(in the rows, 128 means zero)
Each row is followed by its class. Each block has new classes.
[126 118  73 132 124 132 118 163 136 128 207 169 130 136 128 153 152 134
 154 131 134 114 132 131 100 127 123 134 143 112 113 125 114 168] : zc
[145 104  44 142 127 131 128 145 135 138 203 149 125 143 139 159 149 107
 129 111 124 130 133 115 118  88 114 143 133 125 118 114 108 160] : fs
[156 150  93 120 105 133 128 199 134 132 172 172 127 130 103 151 157  74
 177 140 135 104 147 151 121 103 141 167 111 114 147 126 129 139] : rc
[126 134  79 118 130 132 123 191 126 119 179 168 130 137 128 161 185 120
 166 156 124 126 146 144 109 102 135 143 121  86 132 105 116 157] : ll
[139 112  49 127 148 114 120 167 128 131 211 162 125 127 129 185 162 118
 149 131 121 132 144 124 129 106 130 160 123 129 120 110 102 140] : fs
[110 110  88 123 136 128 119 146 131 132 152 131 117 133 112 133 162 131
 133 135 131 125 123 128 110 193 121 132 120 115 130 121 119 144] : hj
[140 166 111 130 127 148 120 155 136 112 144 139 122 132 107 151 164 121
 168 138 122 124 146 155 126 119 114 146 115 111 144 118 125 155] : ll
[152 106  92 127 109 119 120 161 127 137 163 166 117 143 119 163 168 119
 161 151 124 125 129 148 108  96 123 131 119 115 140 120 128 145] : zf
[130 118  73 125 123 125  93 186 125 125 220 213 109 133  93 148 138 111
 159 152 128 112 124 131 103 145 117 134 143 118 120 121 112 138] : dn
[144 134  85 118 118 137 106 182 136 133 156 176 114 128  83 118 155 108
 186 148 121 113 131 142 117 134 111 156 132 125 134 120 127 138] : rc
[126 111  58 132 137 141 110 158 135 131 198 144 123 130 123 151 151 133
 141 106 143 123 126 128 116 179 111 131 137 129 126 116 119 162] : hj
[137 110  20 127 135 127  96 186 121 125 252 218 122 140 111 195 151 125
 167 143 125 109 155 142 104  93  96 131 172 126 123 105 107 144] : fs
[133 143  80 129 126 114 104 190 123 140 203 173 125 127 104 153 172 129
 154 133 138 119 136 130 119 135 121 139 134 132 121 126 116 131] : fs
[144 134  96 136 125 122 119 173 134 145 216 184 120 139 135 153 131 122
 144 144 137  97 135 127  82 126 125 131 137 111 108 127 115 177] : zc
[161 108  83 138 104 116 126 130 140 139 183 165 105 150  99 161 130 106
 142 122 132 119 126 123 111  79 123 143 126 136 118 125 113 129] : fs
[138 108  60 125 119 131 126 134 130 138 164 148 124 136 123 142 137 113
 126 115 133 128 146 124 119 122 116 125 144 128 133 115 112 122] : fs
[122 145  94 116 131 147 118 164 119 112 157 162 127 131 115 141 170 115
 172 143 116 114 151 150 116 127 129 150 126  92 138 105 119 154] : ll
[164 107  57 144 126 112  98 157 133 136 244 176 107 143 121 181 147 132
 132 129 142 131 126 123 111  25 112 143 127 135 114 124 113 145] : fs
[156 156  51 136 125 111  96 146 160 144 247 158 142 145 109 155 164  90
 147 117 133 117 138 133 131 124  98 174 144 138 111 141 129 172] : fs
[160 127  78 125 132 109 112 187 121 136 213 193 110 142 111 174 170 100
 148 156 129 113 140 133  85 106 132 146 124 104 123 119 113 150] : zf
[118 126  82 131 137 146 126 158 123 116 205 134 130 130 145 113 161 130
 152 133 147 121 134 127 114 178 127 124 150 114 113 154 133 175] : hj
[148 139  81 135 133 119 121 143 136 133 206 184 119 136 118 161 140 133
 138 130 122 123 133 119 114  79 116 144 131 117 115 128 101 157] : fs
[167 139 133 127  99  99 101 133 130 128 170 171 120 147  95 155 168  99
 127 145 128 120 122 133 103 100 131 153 131 129 126 144 122 139] : zf
[118 120  72 128 131 141 119 153 133 121 166 142 121 140 118 141 175 118
 156 142 137 118 136 141 120 179 111 142 133 113 135 112 133 170] : hj
[120 141  90 121 127 134 117 198 122 116 185 193 125 135 120 150 183 115
 170 160 116 115 148 143  87 111 134 136 134  80 126 102  96 165] : ll
[141 120  79 126 125 139 110 169 126 118 153 167 115 134 100 163 172 122
 154 156 123 122 145 130  98 110 129 150 120  93 138 103 101 167] : ll
[140 148 114 121 127 137 130 146 113 121 128 138 116 135 112 144 172 103
 148 141 122 123 147 145 128 108 129 148 124 107 149 119 113 157] : ll
[113  96  35 123 102 142 132 180 132 139 235 166 130 132 168 145 168 128
 135 144 126 127 143 133 100 184 123 128 143 119 122 121 141 159] : lm
[145 118  49 122 143 117 118 148 135 120 189 137 117 135 133 190 164 114
 123 127 111 138 147 152 135  86 117 146 133 130 120 111 125 128] : fs
[156 110 108  98 105 127 125 146 134 149 149 165 116 142 113 163 161 112
 135 138 130 124 132 127 109  96 135 150 115 130 132 121 126 134] : zf
[113 122  65 128 121 134 129 172 130 139 233 170 130 123 143 140 130 101
 131 129 133 116 132 130 103 130 115 122 127 114 116 112 102 178] : lm
[140 108  62 143 123 128 129 140 119 128 203 171 119 131 115 169 125 125
 155 116 128 115 131 117 113  91 134 121 133 122 114 109  82 143] : fs

Each row is followed by its class. Each block has new classes.
[204 101  91  44  47  25 148 127 159 113 146 184 135 200  66 148 167 103
  82 121 139 138  65  53 119 179 150 146 117 194 119 128  98  91] : pf
[152 134  98  59  95  86 147 131 148  93 125 166 143 142  80 153 164  85
 126 126 144 151 107 122 132 141 164 121 116 149 228 148 130 115] : qt
[140  84  75 118  92 130 135 127 146  93 120 138 152 146 139 160 146 129
 169 143 135 129 112 115 111 147 117 127 127 118 116 113 117 118] : pf
[121 123 112 116 127 107 127 119 140 111 168 180 151 141  79 126 116 100
 104 118 148  96 110 112 155 137 156  99 143 149 114 128  71 113] : fq
[153 122  89  73  95  58 133 130 164  94 133 161 181 144  90  96 151  88
 134 112 130 135  92 110 113 144 149 108 124 165 116 109 124  99] : pf
